Below are the code and all the weights of a small trained network. Each question names an input and a target symbol and asks about switching units off, where a switched-off unit gives its printed mean instead of its output.

import numpy as np


def w(rows, s, z=0):
    codes = np.array(rows[::2]) - 128.0
    scale = np.full(codes.shape[1], s)
    scale[-1] = z or s
    return codes * scale


def f(y):
    return y / 2 * (1 + np.tanh(0.7978845608 * (y + 0.044715 * y**3)))


def softmax(a):
    e = np.exp(a - a.max(-1, keepdims=True))
    return e / e.sum(-1, keepdims=True)


def log_softmax(a):
    a = a - a.max(-1, keepdims=True)
    return a - np.log(np.exp(a).sum(-1, keepdims=True))


def net(x, mask):
    ids = ['ΓΠΦΨβδεμτ'.index(c) for c in x.split()]
    T = len(ids)
    res = E[ids] + P[:T]
    r = res
    for j in range(3):
        rows = slice(2 * j, 2 * j + 2)
        q, k, v = (r @ M[0][rows].T for M in (Q, K, V))
        z = softmax(np.where(np.tri(T) > 0, q @ k.T / 2**0.5, -1e9)) @ v
        o = O[0][rows]
        res = res + np.where(mask[j], z, o[:, -1]) @ o[:, :-1]
    y = f(res @ A[0][:, :-1].T + A[0][:, -1])
    res = res + np.where(mask[3:19], y, B[0][:, -1]) @ B[0][:, :-1]
    return log_softmax(res[-1] @ U[:, :-1].T + U[:, -1])


Q, K, V, O, A, B = {}, {}, {}, {}, {}, {}
E = w([
[140,195,197,106,164,75,134],'Γ',
[198,122,199,247,89,217,102],'Π',
[137,224,194,58,114,156,50],'Φ',
[167,98,61,236,159,61,75],'Ψ',
[87,255,70,104,118,89,216],'β',
[149,64,56,27,108,189,61],'δ',
[176,108,209,96,123,187,78],'ε',
[140,97,21,149,64,192,115],'μ',
[155,163,129,254,148,63,173],'τ',
],0.005)
P = w([
[148,109,142,140,34,88,112],'0',
[251,173,115,133,167,136,139],'1',
[84,152,136,190,160,148,80],'2',
[128,110,120,104,2,97,140],'3',
[237,163,100,105,184,158,188],'4',
[53,157,82,117,148,162,116],'5',
],0.0063)
Q[0] = w([
[88,104,134,127,172,139,148],'h0',
[222,164,98,124,178,161,119],'h0',
[128,134,128,127,72,104,106],'h1',
[235,180,97,124,152,139,160],'h1',
[131,106,40,215,132,73,179],'h2',
[105,254,181,137,121,59,194],'h2',
],0.045)
K[0] = w([
[49,74,208,151,115,80,112],'h0',
[69,112,71,98,134,174,188],'h0',
[234,160,100,98,151,145,148],'h1',
[106,118,52,80,145,180,193],'h1',
[128,123,5,229,129,55,172],'h2',
[90,211,182,109,160,14,185],'h2',
],0.029)
V[0] = w([
[128,100,47,123,169,3,109],'h0',
[189,11,149,172,138,132,145],'h0',
[130,175,50,195,54,210,118],'h1',
[118,166,194,220,114,108,221],'h1',
[198,116,138,159,104,99,120],'h2',
[169,136,81,122,145,153,113],'h2',
],0.021)
O[0] = w([
[119,45,27,138,203,82,171,129],'h0',
[160,92,64,127,87,209,71,165],'h0',
[85,113,177,159,129,244,196,255],'h1',
[120,196,56,203,81,109,183,163],'h1',
[113,159,136,47,122,147,143,223],'h2',
[128,165,175,135,170,113,163,182],'h2',
],0.011,0.0057)
A[0] = w([
[170,121,134,113,97,100,188,95],'n0',
[172,132,131,104,191,109,145,101],'n1',
[187,134,168,115,119,116,127,22],'n2',
[139,135,135,175,175,122,139,31],'n3',
[103,173,134,162,175,141,113,223],'n4',
[113,93,133,122,72,61,112,65],'n5',
[57,122,149,149,95,126,115,37],'n6',
[100,71,134,114,98,129,123,102],'n7',
[72,152,102,124,155,143,80,185],'n8',
[141,85,109,118,144,123,153,113],'n9',
[165,97,169,254,144,107,85,141],'n10',
[91,81,151,111,91,98,98,4],'n11',
[157,126,158,107,171,132,117,118],'n12',
[172,157,94,124,168,142,115,36],'n13',
[156,130,104,106,88,88,129,137],'n14',
[156,148,133,128,145,113,134,121],'n15',
],0.019,0.0033)
B[0] = w([
[161,88,146,135,153,90,171,176],'n0',
[104,100,77,112,39,193,147,183],'n1',
[85,135,186,94,91,58,114,167],'n2',
[149,139,156,58,113,165,134,165],'n3',
[76,113,111,152,159,132,76,254],'n4',
[131,123,112,3,186,159,130,146],'n5',
[176,149,65,115,160,96,177,175],'n6',
[58,104,126,119,144,126,182,160],'n7',
[91,177,103,121,132,112,126,151],'n8',
[131,202,134,137,139,133,82,168],'n9',
[191,82,185,127,160,195,111,162],'n10',
[165,163,170,183,123,189,102,136],'n11',
[182,119,87,146,178,89,98,201],'n12',
[174,158,151,149,134,102,179,150],'n13',
[137,82,125,171,74,120,65,172],'n14',
[108,122,117,155,151,140,155,150],'n15',
],0.021,0.0072)
U = w([
[131,70,117,232,47,99,129,118],'Γ',
[89,139,177,124,20,176,86,36],'Π',
[2,192,37,146,148,59,79,191],'Φ',
[204,202,97,96,102,159,154,65],'Ψ',
[86,82,143,82,107,164,205,73],'β',
[180,71,56,49,135,104,97,97],'δ',
[164,182,193,80,147,85,145,134],'ε',
[177,89,182,198,199,202,76,253],'μ',
[196,135,120,166,210,54,201,97],'τ',
],0.0037,0.0025)

Each question gives the input, a string of symbols that net reads in full, and the target symbol t.
The units are the heads (2 rows each of Q, K, V and O) and the neurons (one row each of A and B). Each row of codes is followed by its name. A weight is (code - 128) times the scale printed after its matrix; where a second scale follows, it is the last column's (O, A, B and U).
mask holds one flag per unit, heads first, then neurons. A switched-off unit (its flag False) gives its mean, the last column of its rows in O or B, instead of its output. The means were averaged over made-up inputs and are rounded, as every weight is.
A unit's drop is (log p(t) with every unit on - log p(t) with that unit switched off) / (log p(t) with every unit on - log p(t) with every unit switched off).
The circuit of an input: a set's keep is (log p(t) with only the set's units on - log p(t) with every unit switched off) / (log p(t) with every unit on - log p(t) with every unit switched off). Starting from the 12 units with the biggest drops (on a tie, the unit counted first), units are removed one at a time, each time the one whose removal leaves the highest keep (on an exact tie, the one counted first), for as long as the keep stays at least 0.8.
units of the circuit, in order: the units of the circuit, biggest drop first
unit that matters most: the unit with the biggest drop
top k neurons: the k neurons with the biggest drops, biggest first
heads that matter: for each layer, one digit per head in row order, 1 if its drop is at least 0.15 and else 0, layers parted by /
input ε Ψ Φ β Ψ, target β: top 3 neurons => (n1; n3; n0)
input τ Π ε δ Γ, target δ: top neuron => (n12)
input Γ μ μ μ, target β: heads that matter => 010
input ε Ψ Γ β, target Φ: top 2 neurons => (n9; n7)
input τ Γ μ μ, target δ: heads that matter => 010
input τ Γ Γ Π Ψ ε, target μ: heads that matter => 001
input Γ β Π δ, target τ: units of the circuit, in order => (h0; n0; h1)
input μ τ Γ, target μ: heads that matter => 001
input ε Ψ δ Γ τ Γ, target Φ: heads that matter => 000
input Ψ Γ μ μ β Ψ, target Φ: top 2 neurons => (n8; n10)
input β δ μ, target μ: units of the circuit, in order => (h2; n10)
input β μ δ Γ, target β: units of the circuit, in order => (h1; n7; h2)
input τ δ Γ β, target μ: heads that matter => 011
input Γ δ τ ε, target μ: top 2 neurons => (n11; n12)
input τ Ψ τ Ψ, target Φ: units of the circuit, in order => (h0; n9)
input β β Π Γ ε, target β: top neuron => (n1)
input δ Ψ β β τ, target β: heads that matter => 100
input δ Φ Γ τ, target ε: heads that matter => 110
input Γ τ Φ μ, target Γ: units of the circuit, in order => (h1; n14; n5; n0)
input β Ψ τ μ Ψ, target μ: heads that matter => 010
input Π Γ Γ Γ, target δ: heads that matter => 010
input Γ τ Ψ Π μ, target μ: unit that matters most => h1
input δ β τ, target μ: units of the circuit, in order => (n10; h2)
input μ Ψ Γ Φ, target Φ: units of the circuit, in order => (h0; n9; n7; n10)
